Below are the code and all the weights of a small trained network. Each question names an input and a class and asks about switching units off, where a switched-off unit gives its printed mean instead of its output.

import numpy as np


def w(rows, s, z=0):
    codes = np.array(rows[::2]) - 128.0
    scale = np.full(codes.shape[1], s)
    scale[-1] = z or s
    return codes * scale


def f(y):
    return y / 2 * (1 + np.tanh(0.7978845608 * (y + 0.044715 * y**3)))


def log_softmax(a):
    a = a - a.max(-1, keepdims=True)
    return a - np.log(np.exp(a).sum(-1, keepdims=True))


def net(x, mask):
    res = np.array(x, float).reshape(1, 7) / 4 @ E
    y = f(res @ A[0][:, :-1].T + A[0][:, -1])
    res = res + np.where(mask, y, B[0][:, -1]) @ B[0][:, :-1]
    return log_softmax(res[-1] @ U[:, :-1].T + U[:, -1])


A, B = {}, {}
E = w([
[119,253,103,175,144],'x0',
[146,120,173,221,113],'x1',
[14,95,91,186,195],'x2',
[76,153,60,89,70],'x3',
[126,74,245,141,130],'x4',
[103,162,150,188,20],'x5',
[183,78,76,187,108],'x6',
],0.0063)
A[0] = w([
[136,158,90,184,222,191],'N0',
[77,202,60,82,30,191],'N1',
[83,17,107,154,114,199],'N2',
[123,106,164,34,203,177],'N3',
[217,100,162,146,91,194],'N4',
[78,190,96,60,23,212],'N5',
[166,104,166,36,175,214],'N6',
[84,174,187,206,184,211],'N7',
[227,116,197,162,93,223],'N8',
[122,200,2,161,142,209],'N9',
[238,110,191,130,88,207],'N10',
[75,209,100,133,69,207],'N11',
[68,10,98,134,123,204],'N12',
[240,107,173,139,83,197],'N13',
[233,116,181,142,85,192],'N14',
[131,133,98,53,213,188],'N15',
[238,99,157,120,105,205],'N16',
[135,197,22,149,170,204],'N17',
[39,64,178,201,127,254],'N18',
[223,107,141,133,71,200],'N19',
[80,170,231,204,147,191],'N20',
[128,112,137,14,187,179],'N21',
],0.0065,0.0033)
B[0] = w([
[232,51,128,199,144,210],'N0',
[89,250,58,69,145,227],'N1',
[17,59,121,163,122,208],'N2',
[165,50,180,48,218,224],'N3',
[124,75,138,88,8,210],'N4',
[52,248,100,32,152,223],'N5',
[151,45,173,2,158,234],'N6',
[201,156,207,210,160,223],'N7',
[152,109,170,111,15,244],'N8',
[199,172,15,205,140,247],'N9',
[154,86,161,64,36,243],'N10',
[138,230,121,111,149,208],'N11',
[26,59,116,169,162,220],'N12',
[154,85,139,70,20,231],'N13',
[145,92,149,89,15,226],'N14',
[203,70,78,85,220,214],'N15',
[148,51,126,59,56,225],'N16',
[218,139,17,172,136,233],'N17',
[61,132,195,226,143,254],'N18',
[121,112,94,61,41,211],'N19',
[186,222,250,204,125,221],'N20',
[148,97,134,36,209,220],'N21',
],0.0054,0.0045)
U = w([
[101,228,82,89,140,183],'0',
[163,166,253,193,133,194],'1',
[165,67,158,52,217,2],'2',
[214,117,47,192,151,68],'3',
[151,87,154,82,2,90],'4',
[11,64,131,172,153,192],'5',
],0.0074,0.00067)

Each question gives the input, the list of numbers given to net, and the class t.
The units are the neurons (one row each of A and B). Each row of codes is followed by its name. A weight is (code - 128) times the scale printed after its matrix; where a second scale follows, it is the last column's (A, B and U).
mask holds one flag per neuron, in row order. A switched-off neuron (its flag False) gives its mean, the last column of its row in B, instead of its output. The means were averaged over made-up inputs and are rounded, as every weight is.
A unit's drop is (log p(t) with every unit on - log p(t) with that unit switched off) / (log p(t) with every unit on - log p(t) with every unit switched off).
The circuit of an input: a set's keep is (log p(t) with only the set's units on - log p(t) with every unit switched off) / (log p(t) with every unit on - log p(t) with every unit switched off). Starting from the 12 units with the biggest drops (on a tie, the unit counted first), units are removed one at a time, each time the one whose removal leaves the highest keep (on an exact tie, the one counted first), for as long as the keep stays at least 0.8.
circuit, biggest first: the units of the circuit, biggest drop first
top k neurons: the k neurons with the biggest drops, biggest first
drop of u: that unit's drop, to one decimal
input [3,4,2,2,-2,4,-5], class 0: top 3 neurons -> N1, N5, N11
input [-3,-4,8,7,-6,-5,5], class 3: top neuron -> N9
input [6,5,8,2,3,2,7], class 1: circuit, biggest first -> N20, N7
input [8,3,-6,3,0,8,2], class 0: circuit, biggest first -> N1, N5
input [-1,-3,-7,6,-5,3,6], class 0: circuit, biggest first -> N1, N5
input [6,-2,7,4,5,8,1], class 1: top 2 neurons -> N20, N7
input [5,1,1,-1,-4,8,1], class 0: top 2 neurons -> N1, N5
input [5,8,6,0,-3,6,1], class 1: top 4 neurons -> N20, N7, N18, N15
input [0,0,4,-8,-5,1,-4], class 1: top 2 neurons -> N7, N20
input [2,-7,6,-5,6,6,3], class 1: drop of N7 -> 0.2
input [-5,0,4,-8,8,-4,8], class 4: drop of N13 -> 0.2
input [5,6,7,6,-7,-8,-6], class 3: drop of N0 -> 0.1
